Here is a tiny trained network, its code and every weight. The questions are about switching its units off for an input and a class, where a switched-off unit gives its printed mean instead of its output.

import numpy as np


def w(rows, s, z=0):
    codes = np.array(rows[::2]) - 128.0
    scale = np.full(codes.shape[1], s)
    scale[-1] = z or s
    return codes * scale


def f(y):
    return y / 2 * (1 + np.tanh(0.7978845608 * (y + 0.044715 * y**3)))


def log_softmax(a):
    a = a - a.max(-1, keepdims=True)
    return a - np.log(np.exp(a).sum(-1, keepdims=True))


def net(x, mask):
    res = np.array(x, float).reshape(1, 8) / 4 @ E
    y = f(res @ A[0][:, :-1].T + A[0][:, -1])
    res = res + np.where(mask, y, B[0][:, -1]) @ B[0][:, :-1]
    return log_softmax(res[-1] @ U[:, :-1].T + U[:, -1])


A, B = {}, {}
E = w([
[187,33,132,173],'x0',
[134,206,100,102],'x1',
[101,53,186,216],'x2',
[171,83,63,118],'x3',
[68,116,22,194],'x4',
[234,142,34,74],'x5',
[78,73,213,70],'x6',
[62,125,128,2],'x7',
],0.0074)
A[0] = w([
[89,176,184,147,99],'neuron 0',
[140,148,174,123,55],'neuron 1',
[183,116,193,102,140],'neuron 2',
[67,172,153,150,121],'neuron 3',
[78,155,124,10,253],'neuron 4',
[57,183,212,160,108],'neuron 5',
[125,179,143,141,69],'neuron 6',
[164,123,143,198,241],'neuron 7',
[159,67,91,182,207],'neuron 8',
[87,73,125,161,90],'neuron 9',
[94,75,190,151,146],'neuron 10',
[131,85,184,166,145],'neuron 11',
[166,126,165,186,207],'neuron 12',
[164,179,83,103,102],'neuron 13',
[84,153,32,85,92],'neuron 14',
[113,193,153,126,43],'neuron 15',
[156,88,205,108,150],'neuron 16',
[136,156,139,187,168],'neuron 17',
[131,92,191,105,99],'neuron 18',
[155,143,61,121,108],'neuron 19',
[196,86,94,94,155],'neuron 20',
[203,86,137,215,112],'neuron 21',
[158,113,155,166,200],'neuron 22',
[44,101,45,111,126],'neuron 23',
[93,106,162,91,77],'neuron 24',
[209,167,89,97,152],'neuron 25',
[144,164,156,150,181],'neuron 26',
[92,159,146,110,161],'neuron 27',
[88,165,151,133,106],'neuron 28',
[147,92,117,205,175],'neuron 29',
],0.013,0.0065)
B[0] = w([
[112,110,160,26,170],'neuron 0',
[178,95,136,60,135],'neuron 1',
[135,78,31,102,173],'neuron 2',
[96,102,166,81,169],'neuron 3',
[110,84,89,178,248],'neuron 4',
[108,123,157,49,207],'neuron 5',
[146,133,178,95,133],'neuron 6',
[88,141,56,152,207],'neuron 7',
[54,209,167,150,211],'neuron 8',
[156,201,169,186,163],'neuron 9',
[140,163,101,76,202],'neuron 10',
[125,192,84,80,187],'neuron 11',
[66,132,52,163,192],'neuron 12',
[255,195,232,93,185],'neuron 13',
[168,55,104,123,192],'neuron 14',
[132,149,179,122,141],'neuron 15',
[137,147,56,33,186],'neuron 16',
[96,122,103,109,168],'neuron 17',
[159,141,95,30,167],'neuron 18',
[138,118,142,63,182],'neuron 19',
[99,187,108,97,190],'neuron 20',
[64,145,84,186,204],'neuron 21',
[80,173,49,125,178],'neuron 22',
[85,35,130,143,181],'neuron 23',
[139,99,123,57,155],'neuron 24',
[173,216,95,124,214],'neuron 25',
[121,136,103,108,158],'neuron 26',
[131,55,133,102,164],'neuron 27',
[119,110,165,78,151],'neuron 28',
[74,219,89,224,197],'neuron 29',
],0.0083,0.013)
U = w([
[108,111,91,166,184],'0',
[190,113,225,205,66],'1',
[138,53,120,80,104],'2',
[162,146,119,113,10],'3',
[145,126,191,110,170],'4',
[168,21,132,163,107],'5',
[253,132,87,94,149],'6',
],0.011)

Each question gives the input, the list of numbers given to net, and the class t.
The units are the neurons (one row each of A and B). Each row of codes is followed by its name. A weight is (code - 128) times the scale printed after its matrix; where a second scale follows, it is the last column's (A, B and U).
mask holds one flag per neuron, in row order. A switched-off neuron (its flag False) gives its mean, the last column of its row in B, instead of its output. The means were averaged over made-up inputs and are rounded, as every weight is.
A unit's drop is (log p(t) with every unit on - log p(t) with that unit switched off) / (log p(t) with every unit on - log p(t) with every unit switched off).
The circuit of an input: a set's keep is (log p(t) with only the set's units on - log p(t) with every unit switched off) / (log p(t) with every unit on - log p(t) with every unit switched off). Starting from the 12 units with the biggest drops (on a tie, the unit counted first), units are removed one at a time, each time the one whose removal leaves the highest keep (on an exact tie, the one counted first), for as long as the keep stays at least 0.8.
circuit, biggest first: the units of the circuit, biggest drop first
unit that matters most: the unit with the biggest drop
top k neurons: the k neurons with the biggest drops, biggest first
drop when u is switched off: that unit's drop, to one decimal
input [1,-5,-7,-3,5,-6,7,-3], class 2: circuit, biggest first : neuron 8; neuron 29; neuron 5
input [-8,4,6,-1,6,8,-5,8], class 6: unit that matters most : neuron 13
input [-6,3,-3,1,-4,-4,3,-7], class 2: circuit, biggest first : neuron 8; neuron 29; neuron 25; neuron 0
input [3,4,7,-1,-3,-5,8,-3], class 6: circuit, biggest first : neuron 10; neuron 16
input [5,-8,8,1,2,-4,7,5], class 3: circuit, biggest first : neuron 9; neuron 10; neuron 11
input [3,-5,-8,-1,-6,1,-8,-7], class 0: top 3 neurons : neuron 21; neuron 12; neuron 7
input [-3,2,-7,-8,4,1,0,-7], class 6: circuit, biggest first : neuron 8; neuron 13
input [-2,4,0,-6,7,0,6,-5], class 4: circuit, biggest first : neuron 4; neuron 21; neuron 2
input [6,-1,-3,4,-2,7,3,-5], class 0: circuit, biggest first : neuron 21; neuron 8
input [3,-7,-4,-5,-7,-8,6,-4], class 6: top 2 neurons : neuron 11; neuron 10
input [-8,2,-5,-3,-6,0,3,1], class 2: top 2 neurons : neuron 4; neuron 27
input [-2,-2,5,-3,-6,0,-6,2], class 2: drop when neuron 25 is switched off : 0.4
input [5,-7,1,5,-1,4,3,-7], class 0: drop when neuron 14 is switched off : 0.0
input [-5,8,-2,0,5,-6,-8,-5], class 4: drop when neuron 15 is switched off : 0.1
input [3,4,8,3,0,-8,-4,6], class 4: unit that matters most : neuron 4
input [-2,8,-5,-7,0,-4,-8,4], class 4: drop when neuron 8 is switched off : -0.1
